Here is a tiny trained network, its code and every weight. The questions are about switching its units off for an input and a target symbol, where a switched-off unit gives its printed mean instead of its output.

import numpy as np


def w(rows, s, z=0):
    codes = np.array(rows[::2]) - 128.0
    scale = np.full(codes.shape[1], s)
    scale[-1] = z or s
    return codes * scale


def norm(h):
    return h / np.sqrt((h * h).mean(-1, keepdims=True) + 1e-5)


def f(y):
    return np.maximum(y, 0)


def softmax(a):
    e = np.exp(a - a.max(-1, keepdims=True))
    return e / e.sum(-1, keepdims=True)


def log_softmax(a):
    a = a - a.max(-1, keepdims=True)
    return a - np.log(np.exp(a).sum(-1, keepdims=True))


def net(x, mask):
    ids = ['αγεζηθλσ'.index(c) for c in x.split()]
    T = len(ids)
    res = E[ids] + P[:T]
    u = 0
    for l in range(2):
        q, k, v = (norm(res) @ M[l].T for M in (Q, K, V))
        z = softmax(np.where(np.tri(T) > 0, q @ k.T / 4**0.5, -1e9)) @ v
        res = res + np.where(mask[u], z, O[l][:, -1]) @ O[l][:, :-1]
        u += 1
        y = f(norm(res) @ A[l][:, :-1].T + A[l][:, -1])
        res = res + np.where(mask[u : u + 16], y, B[l][:, -1]) @ B[l][:, :-1]
        u += 16
    return log_softmax(norm(res)[-1] @ U[:, :-1].T + U[:, -1])


Q, K, V, O, A, B = {}, {}, {}, {}, {}, {}
E = w([
[161,81,140,73,152,142],'α',
[136,189,81,142,126,98],'γ',
[186,151,237,101,128,168],'ε',
[157,115,54,143,115,75],'ζ',
[141,248,185,161,122,147],'η',
[202,97,143,97,144,106],'θ',
[85,155,59,107,125,122],'λ',
[91,138,139,42,160,172],'σ',
],0.011)
P = w([
[200,130,85,174,109,254],'0',
[161,145,127,65,163,124],'1',
[100,118,177,76,57,119],'2',
[78,97,161,174,111,167],'3',
[129,144,135,131,236,133],'4',
[85,148,184,80,147,50],'5',
[55,69,185,181,83,131],'6',
[131,124,133,136,191,166],'7',
],0.0056)
Q[0] = w([
[150,90,211,61,117,153],'0.h0',
[167,119,170,3,209,60],'0.h0',
[164,124,121,111,166,214],'0.h0',
[109,149,157,115,56,70],'0.h0',
],0.021)
K[0] = w([
[193,171,65,71,99,168],'0.h0',
[176,125,78,192,195,251],'0.h0',
[139,105,115,139,48,161],'0.h0',
[169,158,110,93,197,104],'0.h0',
],0.022)
V[0] = w([
[168,131,170,105,155,134],'0.h0',
[133,228,116,180,86,45],'0.h0',
[254,130,148,173,133,52],'0.h0',
[117,63,24,89,109,73],'0.h0',
],0.0084)
O[0] = w([
[62,108,138,166,140,179,99],'0.h0',
[200,203,59,49,151,184,197],'0.h0',
[184,134,92,218,215,186,229],'0.h0',
[146,162,133,147,223,1,254],'0.h0',
],0.0075,0.0041)
A[0] = w([
[149,148,207,73,111,140,135],'0.n0',
[113,155,40,101,86,49,117],'0.n1',
[109,121,198,114,153,172,118],'0.n2',
[139,106,96,78,66,94,141],'0.n3',
[143,105,96,85,125,133,81],'0.n4',
[168,120,208,94,191,192,137],'0.n5',
[75,123,80,103,104,167,82],'0.n6',
[151,107,148,116,152,118,127],'0.n7',
[121,197,171,164,136,144,30],'0.n8',
[178,148,198,103,138,121,121],'0.n9',
[70,150,47,210,137,74,35],'0.n10',
[115,109,44,146,201,165,152],'0.n11',
[102,165,137,208,86,108,158],'0.n12',
[152,195,251,152,120,139,3],'0.n13',
[149,93,121,58,162,158,174],'0.n14',
[118,41,112,103,150,90,133],'0.n15',
],0.011,0.0038)
B[0] = w([
[93,126,125,218,101,148,153],'0.n0',
[136,125,92,85,251,139,214],'0.n1',
[211,112,124,165,136,132,153],'0.n2',
[55,125,128,71,153,112,161],'0.n3',
[141,138,118,77,103,107,151],'0.n4',
[139,83,203,135,168,80,178],'0.n5',
[126,84,136,125,151,37,147],'0.n6',
[112,138,132,141,145,104,157],'0.n7',
[80,190,117,66,120,125,139],'0.n8',
[82,83,167,129,97,149,162],'0.n9',
[81,73,87,206,10,109,191],'0.n10',
[162,176,118,131,33,94,254],'0.n11',
[79,148,119,40,138,143,167],'0.n12',
[221,99,155,50,119,219,143],'0.n13',
[118,150,193,83,118,82,189],'0.n14',
[54,177,138,135,106,172,167],'0.n15',
],0.016,0.0074)
Q[1] = w([
[156,113,105,122,7,12],'1.h0',
[232,80,249,134,120,161],'1.h0',
[81,44,134,185,95,186],'1.h0',
[131,130,155,239,196,30],'1.h0',
],0.015)
K[1] = w([
[146,153,88,126,7,109],'1.h0',
[230,116,175,140,107,186],'1.h0',
[72,54,149,161,128,163],'1.h0',
[163,138,79,215,146,82],'1.h0',
],0.019)
V[1] = w([
[117,5,63,201,125,198],'1.h0',
[136,105,197,196,161,1],'1.h0',
[205,145,144,73,128,178],'1.h0',
[116,27,19,56,56,51],'1.h0',
],0.0095)
O[1] = w([
[151,207,140,106,218,153,15],'1.h0',
[170,106,66,206,166,163,148],'1.h0',
[139,120,96,83,81,50,116],'1.h0',
[165,117,254,212,155,91,253],'1.h0',
],0.0089,0.0059)
A[1] = w([
[158,125,140,121,141,136,93],'1.n0',
[131,141,43,58,140,85,100],'1.n1',
[184,178,195,174,181,114,4],'1.n2',
[135,83,166,79,108,202,74],'1.n3',
[70,100,131,143,166,136,54],'1.n4',
[105,166,96,137,54,128,172],'1.n5',
[174,229,28,7,54,164,17],'1.n6',
[115,168,61,84,246,169,38],'1.n7',
[85,123,64,119,136,132,103],'1.n8',
[184,132,22,188,188,102,43],'1.n9',
[157,156,147,79,92,125,102],'1.n10',
[179,150,55,179,167,105,24],'1.n11',
[68,134,89,66,236,150,105],'1.n12',
[101,109,104,165,95,154,103],'1.n13',
[183,58,155,41,195,119,81],'1.n14',
[107,148,75,140,179,93,90],'1.n15',
],0.013,0.0032)
B[1] = w([
[118,130,137,136,112,133,137],'1.n0',
[142,142,126,131,142,205,212],'1.n1',
[120,196,162,116,171,116,208],'1.n2',
[162,157,99,173,128,120,164],'1.n3',
[84,121,104,98,128,147,170],'1.n4',
[173,119,122,128,148,148,199],'1.n5',
[132,174,111,4,174,190,239],'1.n6',
[153,61,124,210,167,146,157],'1.n7',
[135,132,156,151,126,103,144],'1.n8',
[84,172,54,121,82,70,254],'1.n9',
[141,97,111,98,117,105,196],'1.n10',
[73,145,58,137,116,113,229],'1.n11',
[179,105,102,111,174,68,176],'1.n12',
[159,115,138,112,125,165,155],'1.n13',
[136,136,128,173,73,176,196],'1.n14',
[133,143,114,158,92,134,183],'1.n15',
],0.03,0.0075)
U = w([
[190,38,90,181,221,114,151],'α',
[173,61,188,80,19,35,159],'γ',
[226,143,147,220,27,201,97],'ε',
[141,223,244,161,193,89,130],'ζ',
[172,164,103,3,137,191,169],'η',
[84,202,19,164,75,60,137],'θ',
[36,60,139,46,193,27,4],'λ',
[14,82,174,160,89,216,154],'σ',
],0.0063,0.0019)

Each question gives the input, a string of symbols that net reads in full, and the target symbol t.
The units are the heads (4 rows each of Q, K, V and O) and the neurons (one row each of A and B). Each row of codes is followed by its name. A weight is (code - 128) times the scale printed after its matrix; where a second scale follows, it is the last column's (O, A, B and U).
mask holds one flag per unit, layer by layer, with each layer's heads first. A switched-off unit (its flag False) gives its mean, the last column of its rows in O or B, instead of its output. The means were averaged over made-up inputs and are rounded, as every weight is.
A unit's drop is (log p(t) with every unit on - log p(t) with that unit switched off) / (log p(t) with every unit on - log p(t) with every unit switched off).
The circuit of an input: a set's keep is (log p(t) with only the set's units on - log p(t) with every unit switched off) / (log p(t) with every unit on - log p(t) with every unit switched off). Starting from the 12 units with the biggest drops (on a tie, the unit counted first), units are removed one at a time, each time the one whose removal leaves the highest keep (on an exact tie, the one counted first), for as long as the keep stays at least 0.8.
units of the circuit, in order: the units of the circuit, biggest drop first
most important unit: the unit with the biggest drop
top k neurons: the k neurons with the biggest drops, biggest first
top k neurons in layer l: the k neurons of layer l with the biggest drops, biggest first
drop when u is switched off: that unit's drop, to one decimal
input γ η λ α θ, target γ: most important unit : 0.h0
input θ ε ζ, target ζ: units of the circuit, in order : (1.h0; 0.h0; 0.n6; 1.n2)
input ζ ζ γ λ λ, target α: top 2 neurons : (0.n1; 1.n12)
input α ζ θ, target α: top 2 neurons : (0.n11; 0.n10)
input λ ζ σ γ ζ ζ σ, target λ: top 3 neurons : (0.n11; 0.n1; 1.n12)
input α θ γ γ α, target α: top 3 neurons in layer 0 : (0.n11; 0.n15; 0.n10)
input σ ε ζ α σ ζ α α, target σ: top 2 neurons : (0.n1; 0.n15)
input ζ ζ γ η γ σ γ, target λ: top 2 neurons : (0.n11; 1.n12)
input σ ζ ζ ζ ζ ζ ε γ, target ζ: top 2 neurons : (0.n6; 0.n1)
input ζ ζ ε, target ε: top 2 neurons : (0.n13; 0.n5)
input α ζ θ σ θ α, target α: top 2 neurons in layer 1 : (1.n12; 1.n7)
input λ ζ ζ α α, target λ: top 2 neurons : (0.n15; 0.n11)
input η ζ ε, target ε: top 2 neurons : (0.n5; 0.n0)
input η γ α η γ, target γ: top neuron in layer 0 : (0.n6)
input ζ η λ α θ γ, target ε: top 2 neurons in layer 0 : (0.n10; 0.n11)
input γ η σ γ ζ η, target η: top 2 neurons : (0.n13; 1.n6)
input λ θ ζ ε γ, target ζ: top 2 neurons : (0.n1; 0.n6)
input ζ λ α ζ γ η, target η: top 2 neurons : (1.n6; 0.n13)
input ζ ζ ζ α η λ γ, target α: top 2 neurons in layer 1 : (1.n12; 1.n7)
input γ γ ζ γ θ α γ σ, target γ: most important unit : 0.n5
input γ γ α ζ, target σ: drop when 0.n11 is switched off : 0.1
input ζ γ α ζ α γ, target σ: drop when 0.h0 is switched off : 0.8
input λ ζ γ γ ζ σ, target λ: top 2 neurons in layer 0 : (0.n1; 0.n11)
input α γ ζ σ, target α: drop when 0.n9 is switched off : 0.0
input ε α ζ σ ζ λ α, target ε: top 2 neurons in layer 0 : (0.n1; 0.n2)
